Below is a small trained network, with its code and all its weights. Each question gives an input and a class and asks what happens when units are switched off, that is, made to give their printed mean instead of their output.

import numpy as np


def w(rows, s, z=0):
    codes = np.array(rows[::2]) - 128.0
    scale = np.full(codes.shape[1], s)
    scale[-1] = z or s
    return codes * scale


def f(y):
    return np.maximum(y, 0)


def log_softmax(a):
    a = a - a.max(-1, keepdims=True)
    return a - np.log(np.exp(a).sum(-1, keepdims=True))


def net(x, mask):
    res = np.array(x, float).reshape(1, 6) / 4 @ E
    y = f(res @ A[0][:, :-1].T + A[0][:, -1])
    res = res + np.where(mask, y, B[0][:, -1]) @ B[0][:, :-1]
    return log_softmax(res[-1] @ U[:, :-1].T + U[:, -1])


A, B = {}, {}
E = w([
[128,130,130,130,130,129,122,132,122,133,126],'x0',
[132,126,125,130,129,126,129,126,121,129,126],'x1',
[192,177,62,144,126,52,65,184,224,94,93],'x2',
[205,218,150,5,198,175,148,86,154,112,97],'x3',
[123,131,126,125,129,130,123,129,127,128,131],'x4',
[190,73,91,112,135,201,126,189,167,229,186],'x5',
],0.011)
A[0] = w([
[68,164,145,162,105,16,98,94,117,49,56,88],'N0',
[82,98,144,170,114,102,145,116,94,123,131,61],'N1',
[170,174,167,94,183,148,154,44,140,126,95,178],'N2',
[82,49,180,131,109,209,182,110,75,175,188,43],'N3',
[139,63,69,204,60,88,91,203,153,145,157,132],'N4',
[147,56,77,170,84,125,73,195,157,178,184,128],'N5',
[175,93,119,92,163,222,139,160,145,200,183,1],'N6',
[168,87,122,72,121,203,121,159,149,202,166,191],'N7',
[150,129,103,91,135,132,133,153,163,154,121,47],'N8',
[72,59,179,122,106,213,180,99,59,167,190,233],'N9',
[42,61,133,211,57,77,115,127,89,139,148,86],'N10',
[109,85,165,110,79,167,181,131,68,168,144,50],'N11',
[57,59,133,186,53,71,103,147,91,134,146,214],'N12',
[196,156,119,75,160,166,136,122,167,129,104,42],'N13',
[70,157,254,93,154,167,196,27,39,83,103,158],'N14',
],0.0073,0.0094)
B[0] = w([
[218,225,58,146,179,191,186,145,194,80,107,210],'N0',
[131,115,139,64,76,97,97,171,128,97,71,156],'N1',
[107,94,198,92,55,78,86,159,96,133,105,208],'N2',
[190,218,67,180,215,210,218,99,215,114,150,189],'N3',
[54,91,147,156,136,119,120,38,90,204,194,206],'N4',
[76,55,155,135,102,122,128,78,82,198,175,196],'N5',
[221,180,139,3,24,51,68,234,145,10,23,158],'N6',
[125,127,91,202,196,187,180,67,131,174,180,199],'N7',
[118,131,126,193,165,177,161,72,101,136,219,140],'N8',
[223,171,146,48,67,71,53,220,159,48,54,248],'N9',
[200,169,143,64,83,95,91,214,163,44,36,207],'N10',
[132,162,87,171,178,165,198,88,146,136,181,164],'N11',
[183,212,70,178,214,170,189,97,165,118,168,238],'N12',
[189,212,67,177,180,167,168,118,193,99,135,163],'N13',
[21,38,217,143,87,92,87,86,54,193,175,242],'N14',
],0.0071,0.016)
U = w([
[166,151,139,61,64,87,90,173,138,81,58,241],'0',
[155,160,89,184,226,174,176,112,145,123,157,5],'1',
[5,32,167,148,93,113,112,86,88,181,178,152],'2',
],0.014,0.003)

Each question gives the input, the list of numbers given to net, and the class t.
The units are the neurons (one row each of A and B). Each row of codes is followed by its name. A weight is (code - 128) times the scale printed after its matrix; where a second scale follows, it is the last column's (A, B and U).
mask holds one flag per neuron, in row order. A switched-off neuron (its flag False) gives its mean, the last column of its row in B, instead of its output. The means were averaged over made-up inputs and are rounded, as every weight is.
A unit's drop is (log p(t) with every unit on - log p(t) with that unit switched off) / (log p(t) with every unit on - log p(t) with every unit switched off).
The circuit of an input: a set's keep is (log p(t) with only the set's units on - log p(t) with every unit switched off) / (log p(t) with every unit on - log p(t) with every unit switched off). Starting from the 12 units with the biggest drops (on a tie, the unit counted first), units are removed one at a time, each time the one whose removal leaves the highest keep (on an exact tie, the one counted first), for as long as the keep stays at least 0.8.
units of the circuit, in order: the units of the circuit, biggest drop first
k most important neurons: the k neurons with the biggest drops, biggest first
drop when u is switched off: that unit's drop, to one decimal
input [-8,0,7,8,-3,1], class 1: 4 most important neurons : N9; N13; N10; N8
input [4,7,-6,-8,-4,-7], class 0: units of the circuit, in order : N10
input [-6,-8,1,-5,3,3], class 2: 2 most important neurons : N5; N0
input [0,1,-2,3,-2,8], class 0: 2 most important neurons : N6; N12
input [1,-7,7,-1,-5,0], class 1: 4 most important neurons : N14; N9; N2; N10
input [1,-8,3,-6,8,8], class 2: 2 most important neurons : N5; N4
input [5,6,6,7,2,1], class 1: 3 most important neurons : N9; N13; N10
input [8,3,0,2,-6,-8], class 2: 3 most important neurons : N14; N9; N10
input [8,-5,-4,0,7,-2], class 0: 4 most important neurons : N9; N4; N5; N7
input [-8,4,-8,-7,-8,6], class 1: 3 most important neurons : N3; N12; N11
input [-3,0,2,0,0,-4], class 1: 3 most important neurons : N9; N10; N6
input [1,-1,2,-6,-2,6], class 2: 2 most important neurons : N5; N4
input [-4,-5,5,-7,-5,-6], class 1: 2 most important neurons : N12; N9
input [7,4,0,7,-1,6], class 0: units of the circuit, in order : N6
input [-3,-7,2,-3,-3,-8], class 1: drop when N14 is switched off : 0.0
input [6,-7,4,5,-2,4], class 1: drop when N10 is switched off : 0.4
input [7,4,-4,7,8,-7], class 2: drop when N14 is switched off : 0.9
